Here is a tiny trained network, its code and every weight. The questions are about switching its units off for an input and a class, where a switched-off unit gives its printed mean instead of its output.

import numpy as np


def w(rows, s, z=0):
    codes = np.array(rows[::2]) - 128.0
    scale = np.full(codes.shape[1], s)
    scale[-1] = z or s
    return codes * scale


def f(y):
    return np.maximum(y, 0)


def log_softmax(a):
    a = a - a.max(-1, keepdims=True)
    return a - np.log(np.exp(a).sum(-1, keepdims=True))


def net(x, mask):
    res = np.array(x, float).reshape(1, 5) / 4 @ E
    y = f(res @ A[0][:, :-1].T + A[0][:, -1])
    res = res + np.where(mask, y, B[0][:, -1]) @ B[0][:, :-1]
    return log_softmax(res[-1] @ U[:, :-1].T + U[:, -1])


A, B = {}, {}
E = w([
[131,15,81,98,140,84,70,218,159,172],'x0',
[134,67,204,210,106,170,253,147,162,217],'x1',
[120,58,193,130,133,169,55,14,241,112],'x2',
[127,135,183,166,120,143,148,211,199,8],'x3',
[135,19,113,107,139,103,190,75,44,36],'x4',
],0.0046)
A[0] = w([
[131,181,80,123,126,123,191,248,39,141,57],'n0',
[127,130,163,145,135,133,148,215,209,5,44],'n1',
[128,230,159,136,128,141,193,39,107,94,34],'n2',
[125,159,130,118,121,134,114,139,146,155,86],'n3',
[130,211,138,129,119,140,87,166,186,187,70],'n4',
[131,66,169,178,121,144,244,137,160,204,39],'n5',
[131,64,115,113,131,115,102,179,135,149,91],'n6',
[129,71,148,128,127,152,75,30,235,116,52],'n7',
[131,50,107,116,134,114,95,190,136,154,100],'n8',
[127,118,100,109,139,121,108,45,79,238,40],'n9',
[132,185,140,134,124,137,103,157,174,172,66],'n10',
[130,166,75,101,130,108,6,121,85,49,6],'n11',
[129,22,122,110,121,124,188,87,52,43,25],'n12',
[126,89,112,123,131,120,112,165,127,139,92],'n13',
[126,74,113,110,126,115,92,172,135,140,88],'n14',
],0.014,0.0023)
B[0] = w([
[128,91,237,140,134,84,123,78,108,117,247],'n0',
[138,101,76,109,66,146,120,108,54,195,245],'n1',
[128,207,129,189,105,178,136,103,175,124,211],'n2',
[128,108,110,144,142,121,129,142,131,123,151],'n3',
[126,83,81,171,174,107,128,166,148,113,200],'n4',
[121,163,119,3,146,136,118,156,148,92,254],'n5',
[126,175,128,165,117,159,138,113,149,123,184],'n6',
[128,109,236,146,139,77,139,97,97,113,227],'n7',
[129,185,126,172,115,163,142,105,155,124,199],'n8',
[140,91,79,119,60,147,122,126,58,179,198],'n9',
[126,103,93,156,164,110,124,154,149,119,180],'n10',
[123,148,136,14,144,140,141,161,152,108,219],'n11',
[124,79,76,188,187,94,110,184,162,131,233],'n12',
[128,158,127,156,120,141,139,119,138,123,164],'n13',
[127,174,126,158,121,154,126,110,149,116,177],'n14',
],0.024,0.0096)
U = w([
[129,95,236,140,135,62,133,71,100,106,158],'0',
[116,160,121,2,146,145,130,168,159,86,219],'1',
[122,67,59,202,191,92,103,190,171,124,6],'2',
[131,227,125,201,89,204,155,85,182,119,180],'3',
[157,86,75,112,39,153,108,114,43,214,93],'4',
],0.0083,0.00015)

Each question gives the input, the list of numbers given to net, and the class t.
The units are the neurons (one row each of A and B). Each row of codes is followed by its name. A weight is (code - 128) times the scale printed after its matrix; where a second scale follows, it is the last column's (A, B and U).
mask holds one flag per neuron, in row order. A switched-off neuron (its flag False) gives its mean, the last column of its row in B, instead of its output. The means were averaged over made-up inputs and are rounded, as every weight is.
A unit's drop is (log p(t) with every unit on - log p(t) with that unit switched off) / (log p(t) with every unit on - log p(t) with every unit switched off).
The circuit of an input: a set's keep is (log p(t) with only the set's units on - log p(t) with every unit switched off) / (log p(t) with every unit on - log p(t) with every unit switched off). Starting from the 12 units with the biggest drops (on a tie, the unit counted first), units are removed one at a time, each time the one whose removal leaves the highest keep (on an exact tie, the one counted first), for as long as the keep stays at least 0.8.
circuit, biggest first: the units of the circuit, biggest drop first
most important unit: the unit with the biggest drop
top k neurons: the k neurons with the biggest drops, biggest first
drop when u is switched off: that unit's drop, to one decimal
input [-7,-4,3,1,3], class 3: circuit, biggest first => (n2)
input [-1,-1,2,-1,3], class 2: top 4 neurons => (n0 n5 n1 n12)
input [0,-7,-7,8,1], class 4: top 3 neurons => (n1 n7 n5)
input [4,8,3,-2,-6], class 1: top 2 neurons => (n5 n12)
input [8,8,-6,8,5], class 1: top 4 neurons => (n5 n2 n9 n7)
input [7,-2,5,-5,-4], class 3: top 2 neurons => (n0 n8)
input [7,-6,1,6,-3], class 3: top 4 neurons => (n5 n8 n14 n6)
input [-4,-4,-6,3,0], class 0: top 2 neurons => (n0 n5)
input [6,2,5,-6,-7], class 2: top 3 neurons => (n4 n1 n10)
input [6,0,-7,5,2], class 0: top 2 neurons => (n0 n2)
input [2,-6,8,-4,-4], class 0: top 2 neurons => (n7 n5)
input [4,-1,-8,8,6], class 0: top 2 neurons => (n0 n9)
input [-7,8,7,-2,-6], class 1: drop when n0 is switched off => 0.9
input [-4,-1,-7,-3,4], class 0: drop when n0 is switched off => 3.3
input [6,-5,-8,-6,-5], class 0: drop when n13 is switched off => 0.0
input [-1,4,2,5,7], class 2: most important unit => n12
